Below are the code and all the weights of a small trained network. Each question names an input and a class and asks about switching units off, where a switched-off unit gives its printed mean instead of its output.

import numpy as np


def w(rows, s, z=0):
    codes = np.array(rows[::2]) - 128.0
    scale = np.full(codes.shape[1], s)
    scale[-1] = z or s
    return codes * scale


def f(y):
    return np.maximum(y, 0)


def log_softmax(a):
    a = a - a.max(-1, keepdims=True)
    return a - np.log(np.exp(a).sum(-1, keepdims=True))


def net(x, mask):
    res = np.array(x, float).reshape(1, 6) / 4 @ E
    y = f(res @ A[0][:, :-1].T + A[0][:, -1])
    res = res + np.where(mask, y, B[0][:, -1]) @ B[0][:, :-1]
    return log_softmax(res[-1] @ U[:, :-1].T + U[:, -1])


A, B = {}, {}
E = w([
[249,36,106],'x0',
[128,127,130],'x1',
[127,129,129],'x2',
[213,222,252],'x3',
[88,40,209],'x4',
[128,129,128],'x5',
],0.0039)
A[0] = w([
[152,79,105,104],'neuron 0',
[155,157,174,39],'neuron 1',
[62,171,136,27],'neuron 2',
[94,166,141,78],'neuron 3',
[155,164,74,65],'neuron 4',
[147,123,132,93],'neuron 5',
[216,217,230,2],'neuron 6',
[159,108,120,82],'neuron 7',
[152,148,169,59],'neuron 8',
[151,173,26,172],'neuron 9',
[93,100,81,34],'neuron 10',
[118,85,249,125],'neuron 11',
[88,84,61,19],'neuron 12',
[219,74,116,2],'neuron 13',
[1,207,158,37],'neuron 14',
[67,74,106,117],'neuron 15',
[127,137,97,92],'neuron 16',
[119,6,192,108],'neuron 17',
[164,139,162,96],'neuron 18',
[145,195,166,138],'neuron 19',
[160,169,9,100],'neuron 20',
[134,81,78,122],'neuron 21',
[164,167,214,19],'neuron 22',
[107,85,180,51],'neuron 23',
[112,97,164,70],'neuron 24',
[116,98,122,158],'neuron 25',
[83,87,64,21],'neuron 26',
[74,103,16,47],'neuron 27',
[210,216,86,129],'neuron 28',
[61,103,74,60],'neuron 29',
[38,29,175,105],'neuron 30',
[247,29,110,68],'neuron 31',
[38,182,150,21],'neuron 32',
[228,73,119,14],'neuron 33',
[82,154,132,55],'neuron 34',
[164,154,90,85],'neuron 35',
],0.0084,0.0044)
B[0] = w([
[149,134,110,179],'neuron 0',
[158,67,153,146],'neuron 1',
[168,143,44,146],'neuron 2',
[162,126,88,150],'neuron 3',
[134,156,177,143],'neuron 4',
[136,119,115,130],'neuron 5',
[203,8,168,230],'neuron 6',
[153,129,99,139],'neuron 7',
[158,84,147,145],'neuron 8',
[183,185,198,248],'neuron 9',
[164,62,144,144],'neuron 10',
[184,205,178,244],'neuron 11',
[151,43,131,160],'neuron 12',
[160,134,29,160],'neuron 13',
[246,163,3,215],'neuron 14',
[168,93,153,210],'neuron 15',
[148,123,146,135],'neuron 16',
[185,186,206,250],'neuron 17',
[150,98,144,162],'neuron 18',
[202,82,155,227],'neuron 19',
[170,200,194,206],'neuron 20',
[140,105,149,204],'neuron 21',
[186,45,163,174],'neuron 22',
[143,169,164,140],'neuron 23',
[148,152,159,136],'neuron 24',
[154,129,145,198],'neuron 25',
[181,38,150,159],'neuron 26',
[183,52,192,206],'neuron 27',
[141,183,199,229],'neuron 28',
[209,83,140,175],'neuron 29',
[159,196,185,236],'neuron 30',
[182,151,14,255],'neuron 31',
[208,168,31,166],'neuron 32',
[177,152,14,172],'neuron 33',
[156,132,74,137],'neuron 34',
[131,162,144,143],'neuron 35',
],0.023,0.0026)
U = w([
[212,147,179,254],'0',
[228,3,187,37],'1',
[237,165,35,74],'2',
[196,157,187,227],'3',
[191,236,247,38],'4',
[192,146,173,231],'5',
[71,88,167,112],'6',
[10,164,91,79],'7',
],0.0054,0.0065)

Each question gives the input, the list of numbers given to net, and the class t.
The units are the neurons (one row each of A and B). Each row of codes is followed by its name. A weight is (code - 128) times the scale printed after its matrix; where a second scale follows, it is the last column's (A, B and U).
mask holds one flag per neuron, in row order. A switched-off neuron (its flag False) gives its mean, the last column of its row in B, instead of its output. The means were averaged over made-up inputs and are rounded, as every weight is.
A unit's drop is (log p(t) with every unit on - log p(t) with that unit switched off) / (log p(t) with every unit on - log p(t) with every unit switched off).
The circuit of an input: a set's keep is (log p(t) with only the set's units on - log p(t) with every unit switched off) / (log p(t) with every unit on - log p(t) with every unit switched off). Starting from the 12 units with the biggest drops (on a tie, the unit counted first), units are removed one at a time, each time the one whose removal leaves the highest keep (on an exact tie, the one counted first), for as long as the keep stays at least 0.8.
units of the circuit, in order: the units of the circuit, biggest drop first
unit that matters most: the unit with the biggest drop
top k neurons: the k neurons with the biggest drops, biggest first
drop when u is switched off: that unit's drop, to one decimal
input [-6,-1,2,-8,-7,-5], class 1: unit that matters most -> neuron 27
input [-5,-4,-4,6,-4,-3], class 1: units of the circuit, in order -> neuron 6; neuron 19
input [8,7,6,0,-2,3], class 2: units of the circuit, in order -> neuron 31; neuron 33
input [-1,-2,3,-4,6,-6], class 4: units of the circuit, in order -> neuron 30; neuron 17
input [5,-5,2,2,8,0], class 4: units of the circuit, in order -> neuron 17; neuron 11
input [8,6,8,-6,-3,0], class 2: top 2 neurons -> neuron 31; neuron 33
input [-1,0,2,-4,5,1], class 4: units of the circuit, in order -> neuron 30; neuron 17
input [-8,7,1,-5,-8,7], class 2: top 4 neurons -> neuron 14; neuron 32; neuron 2; neuron 17
input [-8,2,5,-4,2,-5], class 2: top 2 neurons -> neuron 14; neuron 32
input [-6,5,-6,-3,-8,5], class 4: units of the circuit, in order -> neuron 9; neuron 20
input [8,4,3,-6,7,-2], class 2: top 2 neurons -> neuron 31; neuron 33
input [8,6,-5,0,5,5], class 2: top 3 neurons -> neuron 31; neuron 33; neuron 13
input [8,-5,4,-6,4,-5], class 2: top 3 neurons -> neuron 31; neuron 33; neuron 13
input [6,4,-1,-5,3,-5], class 2: units of the circuit, in order -> neuron 31
input [5,6,3,3,-7,4], class 4: units of the circuit, in order -> neuron 28; neuron 9
input [-7,4,-3,-6,-4,-6], class 2: top 2 neurons -> neuron 14; neuron 32
input [4,0,3,8,8,-7], class 1: top 2 neurons -> neuron 6; neuron 22
input [4,-5,-3,-7,-8,3], class 4: top 2 neurons -> neuron 20; neuron 9
input [8,-2,1,-1,-3,-2], class 2: top 3 neurons -> neuron 31; neuron 33; neuron 13
input [4,-4,3,3,-7,-6], class 4: top neuron -> neuron 28
input [6,-4,4,0,0,0], class 2: top 2 neurons -> neuron 31; neuron 33
input [8,-7,0,8,1,-1], class 1: drop when neuron 31 is switched off -> -0.2
input [2,-5,-6,-7,0,-6], class 1: drop when neuron 3 is switched off -> 0.0
input [-3,-7,-5,-8,-4,-6], class 1: drop when neuron 26 is switched off -> 0.1
input [0,-1,0,1,-4,-4], class 4: drop when neuron 30 is switched off -> -0.2
